Here is a tiny trained network, its code and every weight. The questions are about switching its units off for an input and a class, where a switched-off unit gives its printed mean instead of its output.

import numpy as np


def w(rows, s, z=0):
    codes = np.array(rows[::2]) - 128.0
    scale = np.full(codes.shape[1], s)
    scale[-1] = z or s
    return codes * scale


def norm(h):
    return h / np.sqrt((h * h).mean(-1, keepdims=True) + 1e-5)


def f(y):
    return np.maximum(y, 0)


def log_softmax(a):
    a = a - a.max(-1, keepdims=True)
    return a - np.log(np.exp(a).sum(-1, keepdims=True))


def net(x, mask):
    res = np.array(x, float).reshape(1, 8) / 4 @ E
    u = 0
    for l in range(3):
        y = f(norm(res) @ A[l][:, :-1].T + A[l][:, -1])
        res = res + np.where(mask[u : u + 8], y, B[l][:, -1]) @ B[l][:, :-1]
        u += 8
    return log_softmax(norm(res)[-1] @ U[:, :-1].T + U[:, -1])


A, B = {}, {}
E = w([
[97,106,127,110],'x0',
[140,40,98,49],'x1',
[133,131,137,133],'x2',
[126,101,113,113],'x3',
[120,139,141,139],'x4',
[134,175,200,99],'x5',
[164,179,3,69],'x6',
[119,119,127,124],'x7',
],0.0075)
A[0] = w([
[115,158,83,88,67],'0.n1',
[85,146,10,86,96],'0.n2',
[125,183,163,185,237],'0.n3',
[139,89,167,63,134],'0.n4',
[106,113,211,115,105],'0.n5',
[93,97,131,158,68],'0.n6',
[119,58,128,92,29],'0.n7',
[138,183,106,206,8],'0.n8',
],0.011,0.0018)
B[0] = w([
[209,86,98,215,185],'0.n1',
[192,196,106,118,254],'0.n2',
[111,161,78,66,228],'0.n3',
[78,145,149,88,191],'0.n4',
[254,125,109,134,212],'0.n5',
[227,192,106,172,158],'0.n6',
[113,120,135,120,184],'0.n7',
[55,116,152,142,187],'0.n8',
],0.0065,0.0063)
A[1] = w([
[217,7,96,82,162],'1.n1',
[164,81,137,138,1],'1.n2',
[134,81,173,168,137],'1.n3',
[197,191,105,120,232],'1.n4',
[142,88,109,164,74],'1.n5',
[119,73,62,246,130],'1.n6',
[131,80,75,173,80],'1.n7',
[160,118,75,140,224],'1.n8',
],0.012,0.00081)
B[1] = w([
[66,189,114,132,249],'1.n1',
[155,187,100,189,156],'1.n2',
[177,105,52,192,167],'1.n3',
[113,149,119,120,255],'1.n4',
[129,186,145,120,149],'1.n5',
[155,175,189,32,181],'1.n6',
[132,137,255,104,163],'1.n7',
[128,145,193,135,193],'1.n8',
],0.0078,0.0081)
A[2] = w([
[211,28,203,92,90],'2.n1',
[112,74,87,79,243],'2.n2',
[201,143,107,188,153],'2.n3',
[98,206,190,97,194],'2.n4',
[100,206,119,68,132],'2.n5',
[117,131,2,50,250],'2.n6',
[131,88,141,89,40],'2.n7',
[147,97,105,122,59],'2.n8',
],0.0088,0.0018)
B[2] = w([
[112,182,45,99,142],'2.n1',
[55,160,150,194,140],'2.n2',
[88,168,1,146,181],'2.n3',
[82,26,129,55,254],'2.n4',
[113,136,103,97,249],'2.n5',
[143,51,151,220,212],'2.n6',
[140,84,141,141,130],'2.n7',
[122,49,72,69,128],'2.n8',
],0.008,0.0083)
U = w([
[92,154,121,98,248],'0',
[107,171,138,96,126],'1',
[39,146,136,126,43],'2',
[188,154,179,50,198],'3',
[254,140,128,199,72],'4',
],0.0091,0.0013)

Each question gives the input, the list of numbers given to net, and the class t.
The units are the neurons (one row each of A and B). Each row of codes is followed by its name. A weight is (code - 128) times the scale printed after its matrix; where a second scale follows, it is the last column's (A, B and U).
mask holds one flag per neuron, layer by layer. A switched-off neuron (its flag False) gives its mean, the last column of its row in B, instead of its output. The means were averaged over made-up inputs and are rounded, as every weight is.
A unit's drop is (log p(t) with every unit on - log p(t) with that unit switched off) / (log p(t) with every unit on - log p(t) with every unit switched off).
The circuit of an input: a set's keep is (log p(t) with only the set's units on - log p(t) with every unit switched off) / (log p(t) with every unit on - log p(t) with every unit switched off). Starting from the 12 units with the biggest drops (on a tie, the unit counted first), units are removed one at a time, each time the one whose removal leaves the highest keep (on an exact tie, the one counted first), for as long as the keep stays at least 0.8.
units of the circuit, in order: the units of the circuit, biggest drop first
k most important neurons: the k neurons with the biggest drops, biggest first
top k neurons in layer l: the k neurons of layer l with the biggest drops, biggest first
drop of u: that unit's drop, to one decimal
input [-2,4,-8,3,-8,0,5,-2], class 4: most important neuron => 0.n2
input [6,5,-5,-5,-6,1,-7,-3], class 4: 4 most important neurons => 1.n3, 0.n5, 0.n3, 2.n4
input [0,1,-8,3,3,3,6,4], class 4: 3 most important neurons => 0.n2, 2.n6, 0.n1
input [3,8,-4,4,-1,6,3,-6], class 2: 2 most important neurons => 2.n2, 2.n6
input [3,-1,-5,3,-7,5,-6,-1], class 4: 2 most important neurons => 0.n5, 1.n3
input [-5,5,1,-1,-6,-1,7,6], class 4: 2 most important neurons => 0.n2, 2.n6
input [4,-1,4,2,-7,-8,1,7], class 3: units of the circuit, in order => 1.n6, 1.n7
input [3,5,5,-6,4,6,8,-5], class 4: units of the circuit, in order => 0.n1, 2.n6
input [-4,5,1,-3,-2,-4,-8,-2], class 4: top 2 neurons in layer 1 => 1.n3, 1.n2
input [2,2,-5,0,6,0,8,7], class 4: units of the circuit, in order => 2.n6, 0.n1
input [6,-6,-2,0,-5,-8,-5,-6], class 3: top 2 neurons in layer 1 => 1.n6, 1.n1
input [0,4,3,-2,-5,2,-7,6], class 4: units of the circuit, in order => 1.n3, 0.n5
input [4,1,3,-7,2,6,8,7], class 4: top 2 neurons in layer 1 => 1.n1, 1.n6
input [-3,-4,3,-1,-3,-8,-5,-4], class 3: units of the circuit, in order => 1.n6
input [-6,-4,6,-6,-5,-8,3,-7], class 3: top 3 neurons in layer 0 => 0.n4, 0.n8, 0.n6
input [-6,8,0,4,4,4,2,-6], class 2: top 2 neurons in layer 2 => 2.n6, 2.n2
input [-7,8,-3,4,-3,7,-2,4], class 2: top 2 neurons in layer 1 => 1.n1, 1.n6
input [5,3,7,-4,2,3,8,-4], class 4: top 2 neurons in layer 1 => 1.n6, 1.n7
input [0,0,5,3,8,-8,-4,-5], class 3: drop of 1.n6 => 0.8
input [-4,-4,-4,4,1,-5,3,2], class 3: drop of 1.n1 => 0.2
input [1,-1,8,-5,-2,-3,-8,-2], class 4: drop of 2.n3 => -0.1
input [-1,-5,1,1,-5,-7,2,-2], class 3: top neuron in layer 2 => 2.n3
